Below are the code and all the weights of a small trained network. Each question names an input and a target symbol and asks about switching units off, where a switched-off unit gives its printed mean instead of its output.

import numpy as np


def w(rows, s, z=0):
    codes = np.array(rows[::2]) - 128.0
    scale = np.full(codes.shape[1], s)
    scale[-1] = z or s
    return codes * scale


def f(y):
    return y / 2 * (1 + np.tanh(0.7978845608 * (y + 0.044715 * y**3)))


def softmax(a):
    e = np.exp(a - a.max(-1, keepdims=True))
    return e / e.sum(-1, keepdims=True)


def log_softmax(a):
    a = a - a.max(-1, keepdims=True)
    return a - np.log(np.exp(a).sum(-1, keepdims=True))


def net(x, mask):
    ids = ['ΠΩβθλσφψ'.index(c) for c in x.split()]
    T = len(ids)
    res = E[ids] + P[:T]
    u = 0
    for l in range(2):
        r = res
        for j in range(3):
            rows = slice(2 * j, 2 * j + 2)
            q, k, v = (r @ M[l][rows].T for M in (Q, K, V))
            z = softmax(np.where(np.tri(T) > 0, q @ k.T / 2**0.5, -1e9)) @ v
            o = O[l][rows]
            res = res + np.where(mask[u + j], z, o[:, -1]) @ o[:, :-1]
        u += 3
        y = f(res @ A[l][:, :-1].T + A[l][:, -1])
        res = res + np.where(mask[u : u + 4], y, B[l][:, -1]) @ B[l][:, :-1]
        u += 4
    return log_softmax(res[-1] @ U[:, :-1].T + U[:, -1])


Q, K, V, O, A, B = {}, {}, {}, {}, {}, {}
E = w([
[188,98,122],'Π',
[153,117,18],'Ω',
[100,90,132],'β',
[105,81,133],'θ',
[140,176,147],'λ',
[120,100,131],'σ',
[182,162,161],'φ',
[50,136,252],'ψ',
],0.018)
P = w([
[80,184,72],'0',
[38,136,97],'1',
[59,149,108],'2',
[68,147,120],'3',
[111,121,116],'4',
[136,104,119],'5',
[155,77,120],'6',
[170,59,121],'7',
[184,40,120],'8',
[205,30,122],'9',
[215,12,124],'10',
[228,2,121],'11',
],0.0095)
Q[0] = w([
[190,109,119],'0.h1',
[218,130,75],'0.h1',
[140,164,47],'0.h2',
[54,255,165],'0.h2',
[157,72,203],'0.h3',
[60,74,234],'0.h3',
],0.0095)
K[0] = w([
[188,17,202],'0.h1',
[240,24,150],'0.h1',
[16,133,254],'0.h2',
[35,201,67],'0.h2',
[183,47,207],'0.h3',
[101,92,228],'0.h3',
],0.0073)
V[0] = w([
[174,47,81],'0.h1',
[179,150,164],'0.h1',
[195,163,181],'0.h2',
[192,139,17],'0.h2',
[141,86,232],'0.h3',
[121,2,132],'0.h3',
],0.0092)
O[0] = w([
[67,75,168,252],'0.h1',
[48,81,86,38],'0.h1',
[197,109,126,3],'0.h2',
[145,240,171,242],'0.h2',
[168,253,163,5],'0.h3',
[11,164,202,209],'0.h3',
],0.0059,0.0023)
A[0] = w([
[89,178,1,59],'0.n1',
[162,235,192,162],'0.n2',
[18,70,117,2],'0.n3',
[102,154,45,196],'0.n4',
],0.0096,0.00077)
B[0] = w([
[98,134,4,212],'0.n1',
[131,23,106,252],'0.n2',
[189,131,90,249],'0.n3',
[94,121,86,188],'0.n4',
],0.012,0.0047)
Q[1] = w([
[52,110,161],'1.h1',
[55,139,142],'1.h1',
[80,131,103],'1.h2',
[144,131,138],'1.h2',
[252,132,90],'1.h3',
[185,102,97],'1.h3',
],0.013)
K[1] = w([
[152,159,64],'1.h1',
[59,121,130],'1.h1',
[77,98,124],'1.h2',
[136,131,143],'1.h2',
[109,246,127],'1.h3',
[75,193,82],'1.h3',
],0.011)
V[1] = w([
[51,121,156],'1.h1',
[35,64,179],'1.h1',
[177,124,7],'1.h2',
[3,148,129],'1.h2',
[241,46,184],'1.h3',
[5,97,171],'1.h3',
],0.0072)
O[1] = w([
[101,38,155,115],'1.h1',
[8,213,219,113],'1.h1',
[212,198,253,251],'1.h2',
[102,60,122,140],'1.h2',
[128,231,88,53],'1.h3',
[33,142,171,117],'1.h3',
],0.0055,0.016)
A[1] = w([
[143,147,10,14],'1.n1',
[109,134,145,204],'1.n2',
[151,172,196,254],'1.n3',
[86,95,113,82],'1.n4',
],0.013,0.0034)
B[1] = w([
[50,134,254,238],'1.n1',
[108,112,97,140],'1.n2',
[81,228,78,253],'1.n3',
[216,175,214,138],'1.n4',
],0.0087,0.007)
U = w([
[109,124,72,174],'Π',
[138,107,188,125],'Ω',
[114,128,92,168],'β',
[4,147,179,112],'θ',
[204,107,79,64],'λ',
[127,95,95,253],'σ',
[163,190,131,12],'φ',
[116,140,85,121],'ψ',
],0.014,0.0046)

Each question gives the input, a string of symbols that net reads in full, and the target symbol t.
The units are the heads (2 rows each of Q, K, V and O) and the neurons (one row each of A and B). Each row of codes is followed by its name. A weight is (code - 128) times the scale printed after its matrix; where a second scale follows, it is the last column's (O, A, B and U).
mask holds one flag per unit, layer by layer, with each layer's heads first. A switched-off unit (its flag False) gives its mean, the last column of its rows in O or B, instead of its output. The means were averaged over made-up inputs and are rounded, as every weight is.
A unit's drop is (log p(t) with every unit on - log p(t) with that unit switched off) / (log p(t) with every unit on - log p(t) with every unit switched off).
The circuit of an input: a set's keep is (log p(t) with only the set's units on - log p(t) with every unit switched off) / (log p(t) with every unit on - log p(t) with every unit switched off). Starting from the 12 units with the biggest drops (on a tie, the unit counted first), units are removed one at a time, each time the one whose removal leaves the highest keep (on an exact tie, the one counted first), for as long as the keep stays at least 0.8.
units of the circuit, in order: the units of the circuit, biggest drop first
k most important neurons: the k neurons with the biggest drops, biggest first
k most important neurons of layer l: the k neurons of layer l with the biggest drops, biggest first
which heads matter: for each layer, one digit per head in row order, 1 if its drop is at least 0.15 and else 0, layers parted by /
drop of u: that unit's drop, to one decimal
input Ω ψ ψ Ω β λ λ ψ σ, target θ: units of the circuit, in order -> [0.n2, 1.h1]
input σ σ σ Ω Ω ψ λ ψ σ, target θ: which heads matter -> 001 / 101
input φ σ φ Π φ λ Ω Ω β Ω φ, target φ: which heads matter -> 101 / 001
input λ θ Ω β, target φ: 4 most important neurons -> [0.n1, 0.n3, 1.n3, 0.n2]
input λ λ Ω φ, target λ: units of the circuit, in order -> [0.h3, 1.n1]
input Π β Ω σ ψ Ω, target Ω: units of the circuit, in order -> [1.n1, 0.h2, 1.n4]
input Ω Ω ψ Π Ω λ ψ, target Ω: 2 most important neurons -> [0.n2, 0.n1]
input Ω β σ Ω θ, target φ: most important neuron -> [0.n3]
input λ λ φ, target λ: 2 most important neurons -> [0.n1, 1.n1]
input Ω λ λ ψ Π φ β Ω β Ω σ, target φ: 2 most important neurons of layer 0 -> [0.n2, 0.n3]
input λ λ σ σ φ β, target λ: units of the circuit, in order -> [1.n1, 0.h3, 0.h1]
input β λ λ Π σ Ω, target θ: units of the circuit, in order -> [1.n1, 0.n1]
input λ σ Π, target λ: which heads matter -> 101 / 101
input λ Ω σ Ω λ, target φ: most important neuron -> [1.n3]
input θ Ω ψ ψ, target Ω: units of the circuit, in order -> [0.n2, 0.h3]
input θ φ β Ω Ω β, target φ: which heads matter -> 011 / 000
input φ ψ λ Ω Ω Ω Ω ψ ψ Ω Π, target φ: 3 most important neurons -> [0.n2, 1.n3, 0.n3]
input Ω Ω Ω σ, target φ: 2 most important neurons -> [0.n1, 1.n3]
input θ Ω Ω λ λ β Ω ψ λ ψ λ, target θ: 2 most important neurons -> [1.n3, 0.n2]
input ψ θ β Ω λ λ ψ Ω ψ λ, target θ: 3 most important neurons of layer 0 -> [0.n2, 0.n3, 0.n1]
input Π Ω θ ψ Π Ω, target Ω: 2 most important neurons of layer 1 -> [1.n1, 1.n4]
input Ω σ Ω θ, target φ: 2 most important neurons of layer 0 -> [0.n3, 0.n1]
input ψ Ω λ, target φ: 2 most important neurons -> [0.n1, 1.n3]
input λ λ φ Π, target λ: drop of 0.h1 -> 0.2
input β Π Ω, target θ: drop of 1.h3 -> -0.1
